Below is a small trained network, with its code and all its weights. Each question gives an input and a class and asks what happens when units are switched off, that is, made to give their printed mean instead of their output.

import numpy as np


def w(rows, s, z=0):
    codes = np.array(rows[::2]) - 128.0
    scale = np.full(codes.shape[1], s)
    scale[-1] = z or s
    return codes * scale


def norm(h):
    return h / np.sqrt((h * h).mean(-1, keepdims=True) + 1e-5)


def f(y):
    return y / 2 * (1 + np.tanh(0.7978845608 * (y + 0.044715 * y**3)))


def log_softmax(a):
    a = a - a.max(-1, keepdims=True)
    return a - np.log(np.exp(a).sum(-1, keepdims=True))


def net(x, mask):
    res = np.array(x, float).reshape(1, 7) / 4 @ E
    u = 0
    for l in range(4):
        y = f(norm(res) @ A[l][:, :-1].T + A[l][:, -1])
        res = res + np.where(mask[u : u + 3], y, B[l][:, -1]) @ B[l][:, :-1]
        u += 3
    return log_softmax(norm(res)[-1] @ U[:, :-1].T + U[:, -1])


A, B = {}, {}
E = w([
[149,155,87,86,105,128,222,50,82,90,105],'x0',
[161,172,213,130,153,152,99,126,162,155,110],'x1',
[155,121,220,183,123,216,181,158,231,137,173],'x2',
[187,236,87,62,104,153,143,139,132,169,111],'x3',
[223,151,137,97,255,154,104,230,116,79,160],'x4',
[205,155,101,109,116,94,168,170,20,155,140],'x5',
[135,134,62,123,108,151,136,154,143,190,135],'x6',
],0.0053)
A[0] = w([
[242,120,123,97,176,123,108,200,75,140,91,4],'0.n1',
[66,74,179,171,195,185,32,178,253,42,135,127],'0.n2',
[183,127,184,144,207,182,161,130,47,23,151,95],'0.n3',
],0.0055,0.0033)
B[0] = w([
[2,155,203,162,162,191,74,4,137,170,237,175],'0.n1',
[22,233,55,132,190,50,241,251,183,127,42,255],'0.n2',
[223,116,137,244,63,17,233,162,140,88,114,195],'0.n3',
],0.0061,0.0057)
A[1] = w([
[68,62,182,118,193,132,129,187,255,158,115,52],'1.n1',
[161,143,178,133,79,134,136,92,210,136,93,254],'1.n2',
[144,135,52,107,107,107,163,122,111,143,78,51],'1.n3',
],0.007,0.0011)
B[1] = w([
[68,203,1,191,174,96,121,199,34,172,130,253],'1.n1',
[90,119,158,106,127,245,135,79,98,52,87,188],'1.n2',
[168,61,80,120,131,126,146,193,254,115,171,192],'1.n3',
],0.0086,0.0053)
A[2] = w([
[1,27,98,185,38,128,94,77,126,109,79,143],'2.n1',
[142,39,156,83,215,27,72,89,118,15,182,67],'2.n2',
[137,133,171,173,205,71,75,200,10,128,158,2],'2.n3',
],0.0057,0.003)
B[2] = w([
[113,86,129,140,254,125,96,108,83,146,68,252],'2.n1',
[131,43,137,182,224,104,123,24,178,129,22,162],'2.n2',
[51,121,116,80,111,117,110,64,72,108,68,205],'2.n3',
],0.0087,0.0036)
A[3] = w([
[238,209,117,186,219,82,97,95,86,187,246,253],'3.n1',
[130,203,151,92,102,153,145,161,130,58,51,104],'3.n2',
[114,119,187,62,169,155,60,53,1,139,158,74],'3.n3',
],0.0054,0.0005)
B[3] = w([
[39,181,50,172,204,107,54,139,91,191,65,236],'3.n1',
[169,209,239,141,36,132,98,244,28,147,196,205],'3.n2',
[159,79,125,136,42,96,2,111,213,155,164,250],'3.n3',
],0.0074,0.0024)
U = w([
[42,180,82,162,171,123,136,162,100,172,113,253],'0',
[155,142,166,69,89,248,146,101,129,138,129,44],'1',
[183,148,200,174,111,87,209,173,135,80,152,38],'2',
[122,141,159,95,74,116,47,107,111,169,182,18],'3',
[94,37,165,151,167,125,115,24,128,107,85,146],'4',
[184,83,77,45,84,101,179,145,165,130,152,102],'5',
],0.013,0.0031)

Each question gives the input, the list of numbers given to net, and the class t.
The units are the neurons (one row each of A and B). Each row of codes is followed by its name. A weight is (code - 128) times the scale printed after its matrix; where a second scale follows, it is the last column's (A, B and U).
mask holds one flag per neuron, layer by layer. A switched-off neuron (its flag False) gives its mean, the last column of its row in B, instead of its output. The means were averaged over made-up inputs and are rounded, as every weight is.
A unit's drop is (log p(t) with every unit on - log p(t) with that unit switched off) / (log p(t) with every unit on - log p(t) with every unit switched off).
The circuit of an input: a set's keep is (log p(t) with only the set's units on - log p(t) with every unit switched off) / (log p(t) with every unit on - log p(t) with every unit switched off). Starting from all 12 units, units are removed one at a time, each time the one whose removal leaves the highest keep (on an exact tie, the one counted first), for as long as the keep stays at least 0.8.
circuit, biggest first: the units of the circuit, biggest drop first
most important unit: the unit with the biggest drop
k most important neurons: the k neurons with the biggest drops, biggest first
top k neurons in layer l: the k neurons of layer l with the biggest drops, biggest first
input [-2,-1,-7,0,-4,8,1], class 5: circuit, biggest first : (1.n1, 1.n3)
input [-1,-5,-4,-5,-6,-2,2], class 4: circuit, biggest first : (0.n2, 1.n1)
input [-2,3,-8,1,-7,-7,1], class 4: circuit, biggest first : (0.n2, 1.n1)
input [2,-5,1,-5,-1,5,6], class 5: circuit, biggest first : (1.n3, 1.n1)
input [-8,-2,-4,5,3,6,-2], class 3: most important unit : 3.n3
input [3,0,2,4,-5,5,-6], class 1: circuit, biggest first : (0.n2, 1.n1)
input [-4,3,-5,7,0,0,-3], class 3: 2 most important neurons : (0.n2, 3.n3)
input [4,7,1,7,4,-1,4], class 1: circuit, biggest first : (1.n1, 0.n2)
input [-5,1,6,6,-4,3,1], class 1: circuit, biggest first : (0.n2, 1.n2)
input [0,-6,-6,8,-1,2,-3], class 5: top 2 neurons in layer 1 : (1.n3, 1.n1)
input [-3,-3,-3,1,-2,7,7], class 5: 2 most important neurons : (1.n3, 1.n1)
input [4,-7,5,-7,6,-3,-1], class 2: 2 most important neurons : (0.n3, 0.n1)
input [-1,4,-6,7,-8,3,6], class 5: top 2 neurons in layer 1 : (1.n3, 1.n1)
input [4,1,-8,-4,-2,-2,8], class 4: top neuron in layer 2 : (2.n1)
input [6,4,-6,5,-7,-5,0], class 4: 3 most important neurons : (2.n1, 0.n2, 1.n1)
input [-4,6,0,8,1,5,5], class 3: top 2 neurons in layer 1 : (1.n1, 1.n3)
input [7,-7,-7,-2,-4,6,-4], class 4: 2 most important neurons : (0.n2, 1.n1)
input [7,-4,5,1,-4,-4,-7], class 4: 2 most important neurons : (2.n1, 0.n2)
input [-5,-2,0,7,-1,4,-2], class 3: circuit, biggest first : (0.n2, 1.n1)
input [-6,-1,-2,2,-6,-2,5], class 4: 2 most important neurons : (0.n2, 2.n1)
input [-1,-2,0,3,0,2,7], class 5: 3 most important neurons : (1.n1, 1.n3, 2.n1)
input [7,3,-5,-5,7,-5,-8], class 2: 3 most important neurons : (0.n3, 0.n2, 2.n1)
input [7,-4,-8,2,-5,-1,5], class 5: most important unit : 1.n3
input [2,8,-4,3,6,-7,-6], class 2: 2 most important neurons : (0.n3, 3.n2)
input [2,5,-8,3,-5,8,1], class 5: 3 most important neurons : (1.n1, 1.n3, 2.n1)
